Here is a tiny trained network, its code and every weight. The questions are about switching its units off for an input and a target symbol, where a switched-off unit gives its printed mean instead of its output.

import numpy as np


def w(rows, s, z=0):
    codes = np.array(rows[::2]) - 128.0
    scale = np.full(codes.shape[1], s)
    scale[-1] = z or s
    return codes * scale


def f(y):
    return y / 2 * (1 + np.tanh(0.7978845608 * (y + 0.044715 * y**3)))


def softmax(a):
    e = np.exp(a - a.max(-1, keepdims=True))
    return e / e.sum(-1, keepdims=True)


def log_softmax(a):
    a = a - a.max(-1, keepdims=True)
    return a - np.log(np.exp(a).sum(-1, keepdims=True))


def net(x, mask):
    ids = ['ΓΞΣβεηθμω'.index(c) for c in x.split()]
    T = len(ids)
    res = E[ids] + P[:T]
    q, k, v = (res @ M[0].T for M in (Q, K, V))
    z = softmax(np.where(np.tri(T) > 0, q @ k.T / 4**0.5, -1e9)) @ v
    res = res + np.where(mask[0], z, O[0][:, -1]) @ O[0][:, :-1]
    y = f(res @ A[0][:, :-1].T + A[0][:, -1])
    res = res + np.where(mask[1:9], y, B[0][:, -1]) @ B[0][:, :-1]
    return log_softmax(res[-1] @ U[:, :-1].T + U[:, -1])


Q, K, V, O, A, B = {}, {}, {}, {}, {}, {}
E = w([
[73,137,240,232,139,125,216],'Γ',
[62,197,176,51,67,122,32],'Ξ',
[77,210,183,33,35,163,173],'Σ',
[198,217,42,194,179,112,131],'β',
[225,128,153,38,2,151,136],'ε',
[185,84,35,216,142,157,68],'η',
[136,40,43,226,140,210,144],'θ',
[9,82,97,41,38,138,112],'μ',
[48,82,155,220,155,14,142],'ω',
],0.01)
P = w([
[147,121,236,60,232,179,71],'0',
[75,193,131,185,27,152,130],'1',
[107,163,84,198,3,147,140],'2',
[111,117,109,153,45,110,144],'3',
[110,82,84,148,19,79,169],'4',
[113,78,45,149,16,84,180],'5',
[117,49,46,127,39,36,186],'6',
],0.0056)
Q[0] = w([
[133,120,86,231,108,112,151],'h1',
[186,158,45,72,35,174,94],'h1',
[201,96,234,121,217,136,128],'h1',
[79,77,247,62,29,54,138],'h1',
],0.011)
K[0] = w([
[128,153,142,123,247,111,119],'h1',
[109,17,115,112,135,117,104],'h1',
[101,189,129,175,97,194,101],'h1',
[136,112,33,157,92,44,190],'h1',
],0.013)
V[0] = w([
[200,128,80,119,132,106,9],'h1',
[111,182,139,155,161,42,112],'h1',
[202,224,144,81,112,118,172],'h1',
[206,128,116,189,160,119,155],'h1',
],0.012)
O[0] = w([
[254,190,68,149,85,106,168,57],'h1',
[116,160,31,46,170,148,91,6],'h1',
[139,54,102,68,122,20,191,147],'h1',
[81,185,75,135,139,131,238,18],'h1',
],0.0096,0.0022)
A[0] = w([
[153,143,88,36,91,134,154,35],'n1',
[142,83,112,162,190,145,70,238],'n2',
[137,160,94,186,195,178,143,101],'n3',
[204,126,84,142,132,123,135,17],'n4',
[147,113,141,245,145,140,147,129],'n5',
[129,127,191,130,99,141,93,86],'n6',
[157,164,38,119,151,165,117,3],'n7',
[133,136,152,98,109,201,59,113],'n8',
],0.011,0.0026)
B[0] = w([
[84,89,96,37,134,123,3,203],'n1',
[158,226,92,130,54,74,63,211],'n2',
[46,41,198,159,89,100,74,211],'n3',
[99,186,105,101,110,200,175,212],'n4',
[106,175,182,19,231,79,164,228],'n5',
[162,115,148,169,191,148,126,251],'n6',
[187,26,196,138,134,193,147,206],'n7',
[156,84,53,152,210,141,192,253],'n8',
],0.0077,0.0063)
U = w([
[189,175,124,80,223,87,86,32],'Γ',
[163,180,188,157,102,217,194,178],'Ξ',
[68,94,225,68,203,105,127,52],'Σ',
[135,103,45,57,182,219,147,63],'β',
[134,118,57,168,187,25,227,251],'ε',
[39,193,86,85,107,103,26,147],'η',
[143,63,172,124,37,46,84,146],'θ',
[168,242,112,140,32,174,92,186],'μ',
[171,47,142,254,120,163,123,106],'ω',
],0.0064,0.0015)

Each question gives the input, a string of symbols that net reads in full, and the target symbol t.
The units are the heads (4 rows each of Q, K, V and O) and the neurons (one row each of A and B). Each row of codes is followed by its name. A weight is (code - 128) times the scale printed after its matrix; where a second scale follows, it is the last column's (O, A, B and U).
mask holds one flag per unit, heads first, then neurons. A switched-off unit (its flag False) gives its mean, the last column of its rows in O or B, instead of its output. The means were averaged over made-up inputs and are rounded, as every weight is.
A unit's drop is (log p(t) with every unit on - log p(t) with that unit switched off) / (log p(t) with every unit on - log p(t) with every unit switched off).
The circuit of an input: a set's keep is (log p(t) with only the set's units on - log p(t) with every unit switched off) / (log p(t) with every unit on - log p(t) with every unit switched off). Starting from all 9 units, units are removed one at a time, each time the one whose removal leaves the highest keep (on an exact tie, the one counted first), for as long as the keep stays at least 0.8.
circuit, biggest first: the units of the circuit, biggest drop first
most important unit: the unit with the biggest drop
k most important neurons: the k neurons with the biggest drops, biggest first
drop of u: that unit's drop, to one decimal
input ε θ θ, target ε: circuit, biggest first => h1, n5
input Ξ Γ η Γ β ω Σ, target β: circuit, biggest first => h1, n8
input Γ ω β θ, target η: 3 most important neurons => n2, n7, n6
input θ β ε β Γ ε Σ, target θ: circuit, biggest first => h1, n8
input η β ω ω θ, target Ξ: circuit, biggest first => h1, n4, n7
input β β β η ω, target ε: circuit, biggest first => h1
input μ θ η, target Γ: circuit, biggest first => n5, h1, n2, n8
input Σ β θ μ Σ ε, target ω: circuit, biggest first => h1, n6, n8
input Γ β Γ β ω η, target η: circuit, biggest first => h1, n2
input η β ε θ μ Γ Ξ, target ω: circuit, biggest first => h1, n8, n5
input Γ Ξ μ ω ε, target β: 3 most important neurons => n8, n3, n2
input η Σ β Σ, target η: circuit, biggest first => h1, n1, n8
input μ β θ ε, target Ξ: 2 most important neurons => n1, n3
input θ Γ β, target Σ: most important unit => n5
input Σ μ β Γ θ, target θ: 2 most important neurons => n2, n8
input β η ε Ξ μ ε ε, target ω: 2 most important neurons => n6, n5
input μ Γ ω, target η: 2 most important neurons => n2, n7
input ω β β, target ω: 2 most important neurons => n7, n3
input Γ Σ η θ ω Γ Ξ, target β: 2 most important neurons => n8, n3
input β Γ Γ ε β β Σ, target η: most important unit => n1
input Γ μ β, target η: drop of n7 => 0.1
input β η μ η η η, target β: drop of h1 => 1.5
input μ ω Σ Γ ε η, target Γ: drop of n5 => 0.7
input Ξ θ Γ μ β, target μ: drop of h1 => 0.7
